Here is a tiny trained network, its code and every weight. The questions are about switching its units off for an input and a target symbol, where a switched-off unit gives its printed mean instead of its output.

import numpy as np


def w(rows, s, z=0):
    codes = np.array(rows[::2]) - 128.0
    scale = np.full(codes.shape[1], s)
    scale[-1] = z or s
    return codes * scale


def f(y):
    return y / 2 * (1 + np.tanh(0.7978845608 * (y + 0.044715 * y**3)))


def softmax(a):
    e = np.exp(a - a.max(-1, keepdims=True))
    return e / e.sum(-1, keepdims=True)


def log_softmax(a):
    a = a - a.max(-1, keepdims=True)
    return a - np.log(np.exp(a).sum(-1, keepdims=True))


def net(x, mask):
    ids = ['ΞΦβεζλσ'.index(c) for c in x.split()]
    T = len(ids)
    res = E[ids] + P[:T]
    u = 0
    for l in range(2):
        q, k, v = (res @ M[l].T for M in (Q, K, V))
        z = softmax(np.where(np.tri(T) > 0, q @ k.T / 2**0.5, -1e9)) @ v
        res = res + np.where(mask[u], z, O[l][:, -1]) @ O[l][:, :-1]
        u += 1
        y = f(res @ A[l][:, :-1].T + A[l][:, -1])
        res = res + np.where(mask[u : u + 12], y, B[l][:, -1]) @ B[l][:, :-1]
        u += 12
    return log_softmax(res[-1] @ U[:, :-1].T + U[:, -1])


Q, K, V, O, A, B = {}, {}, {}, {}, {}, {}
E = w([
[20,110,79],'Ξ',
[253,148,127],'Φ',
[95,235,23],'β',
[215,124,217],'ε',
[153,12,122],'ζ',
[205,99,146],'λ',
[150,40,34],'σ',
],0.012)
P = w([
[108,8,253],'0',
[18,109,197],'1',
[61,101,182],'2',
[85,102,165],'3',
[99,102,146],'4',
[110,106,139],'5',
[102,114,138],'6',
],0.0038)
Q[0] = w([
[161,49,196],'L0H0',
[254,75,81],'L0H0',
],0.0095)
K[0] = w([
[145,30,43],'L0H0',
[220,121,1],'L0H0',
],0.0094)
V[0] = w([
[108,83,11],'L0H0',
[162,110,216],'L0H0',
],0.011)
O[0] = w([
[253,134,99,203],'L0H0',
[40,199,143,253],'L0H0',
],0.0082,0.0025)
A[0] = w([
[190,152,252,179],'L0N0',
[67,160,83,164],'L0N1',
[161,184,46,202],'L0N2',
[116,181,109,85],'L0N3',
[121,55,148,157],'L0N4',
[35,126,127,251],'L0N5',
[135,118,87,42],'L0N6',
[111,100,163,135],'L0N7',
[132,33,175,114],'L0N8',
[195,105,130,157],'L0N9',
[118,136,91,103],'L0N10',
[127,81,66,128],'L0N11',
],0.014,0.0027)
B[0] = w([
[251,76,66,255],'L0N0',
[210,109,89,163],'L0N1',
[120,61,151,189],'L0N2',
[137,73,154,130],'L0N3',
[56,152,134,206],'L0N4',
[206,171,234,210],'L0N5',
[158,123,166,133],'L0N6',
[153,162,107,155],'L0N7',
[38,196,94,236],'L0N8',
[55,147,49,244],'L0N9',
[148,97,148,126],'L0N10',
[152,87,231,192],'L0N11',
],0.015,0.006)
Q[1] = w([
[123,147,5],'L1H0',
[138,46,127],'L1H0',
],0.011)
K[1] = w([
[254,158,60],'L1H0',
[36,166,82],'L1H0',
],0.0082)
V[1] = w([
[2,222,139],'L1H0',
[59,25,197],'L1H0',
],0.0078)
O[1] = w([
[135,33,255,6],'L1H0',
[85,62,69,28],'L1H0',
],0.0076,0.011)
A[1] = w([
[94,82,77,55],'L1N0',
[70,181,121,63],'L1N1',
[126,89,133,118],'L1N2',
[66,186,134,206],'L1N3',
[135,117,60,84],'L1N4',
[223,155,175,207],'L1N5',
[55,98,19,163],'L1N6',
[249,96,106,2],'L1N7',
[125,125,206,65],'L1N8',
[176,77,64,56],'L1N9',
[132,76,154,89],'L1N10',
[167,110,85,145],'L1N11',
],0.011,0.006)
B[1] = w([
[83,194,131,146],'L1N0',
[83,122,200,182],'L1N1',
[193,187,143,153],'L1N2',
[129,67,42,201],'L1N3',
[43,116,142,207],'L1N4',
[149,35,77,246],'L1N5',
[222,144,210,252],'L1N6',
[96,251,158,241],'L1N7',
[41,131,129,176],'L1N8',
[103,51,153,189],'L1N9',
[163,202,119,172],'L1N10',
[136,69,123,194],'L1N11',
],0.015,0.018)
U = w([
[3,93,90,35],'Ξ',
[61,229,4,186],'Φ',
[113,24,160,97],'β',
[164,186,42,54],'ε',
[59,185,127,161],'ζ',
[133,52,75,253],'λ',
[146,192,153,102],'σ',
],0.0054,0.0051)

Each question gives the input, a string of symbols that net reads in full, and the target symbol t.
The units are the heads (2 rows each of Q, K, V and O) and the neurons (one row each of A and B). Each row of codes is followed by its name. A weight is (code - 128) times the scale printed after its matrix; where a second scale follows, it is the last column's (O, A, B and U).
mask holds one flag per unit, layer by layer, with each layer's heads first. A switched-off unit (its flag False) gives its mean, the last column of its rows in O or B, instead of its output. The means were averaged over made-up inputs and are rounded, as every weight is.
A unit's drop is (log p(t) with every unit on - log p(t) with that unit switched off) / (log p(t) with every unit on - log p(t) with every unit switched off).
The circuit of an input: a set's keep is (log p(t) with only the set's units on - log p(t) with every unit switched off) / (log p(t) with every unit on - log p(t) with every unit switched off). Starting from the 12 units with the biggest drops (on a tie, the unit counted first), units are removed one at a time, each time the one whose removal leaves the highest keep (on an exact tie, the one counted first), for as long as the keep stays at least 0.8.
units of the circuit, in order: the units of the circuit, biggest drop first
k most important neurons: the k neurons with the biggest drops, biggest first
top k neurons in layer l: the k neurons of layer l with the biggest drops, biggest first
input λ ζ ε λ, target Φ: 2 most important neurons -> [L0N11, L0N0]
input ζ Ξ Ξ, target β: units of the circuit, in order -> [L1H0, L0N8]
input ε Φ ε, target ε: 4 most important neurons -> [L0N0, L1N7, L1N5, L0N5]
input ε Φ ζ, target Φ: units of the circuit, in order -> [L0N8, L1H0]
input ζ Φ ε λ, target Φ: units of the circuit, in order -> [L0N0, L1H0]
input Φ β λ Ξ λ Ξ, target λ: most important neuron -> [L1N7]
input σ β Φ ζ, target σ: units of the circuit, in order -> [L1N6, L1N5, L0N5, L0N8]
input Φ Φ ζ, target Ξ: units of the circuit, in order -> [L0N0, L1N6]
input Φ ζ Φ σ λ ε ε, target Φ: units of the circuit, in order -> [L1N7, L1H0, L0N0]
input Φ λ ε ζ σ, target ζ: top 2 neurons in layer 1 -> [L1N6, L1N5]
input λ Φ Ξ, target λ: units of the circuit, in order -> [L1N5, L0N1, L0N5]
input Φ Φ ε λ, target λ: top 2 neurons in layer 0 -> [L0N9, L0N5]
input Φ β σ ζ λ β, target σ: 3 most important neurons -> [L1N10, L0N2, L1N2]
input ε Ξ σ Ξ λ β, target λ: top 2 neurons in layer 1 -> [L1N5, L1N6]
input ε ε Ξ, target ε: top 2 neurons in layer 0 -> [L0N1, L0N5]
input ζ ζ Φ β Ξ ζ Ξ, target β: 3 most important neurons -> [L1N7, L0N0, L1N5]
input ε σ ζ σ ζ, target σ: top 4 neurons in layer 0 -> [L0N9, L0N5, L0N8, L0N0]
input σ σ Ξ, target σ: top 2 neurons in layer 1 -> [L1N5, L1N3]
input σ ζ ε ζ Φ ζ, target Φ: 2 most important neurons -> [L1N3, L0N0]
input Φ λ ε λ ε, target λ: top 4 neurons in layer 1 -> [L1N5, L1N10, L1N6, L1N11]
input ε ζ ε ε, target Φ: top 3 neurons in layer 0 -> [L0N11, L0N0, L0N2]
input ε ε Φ λ ε, target λ: top neuron in layer 1 -> [L1N5]
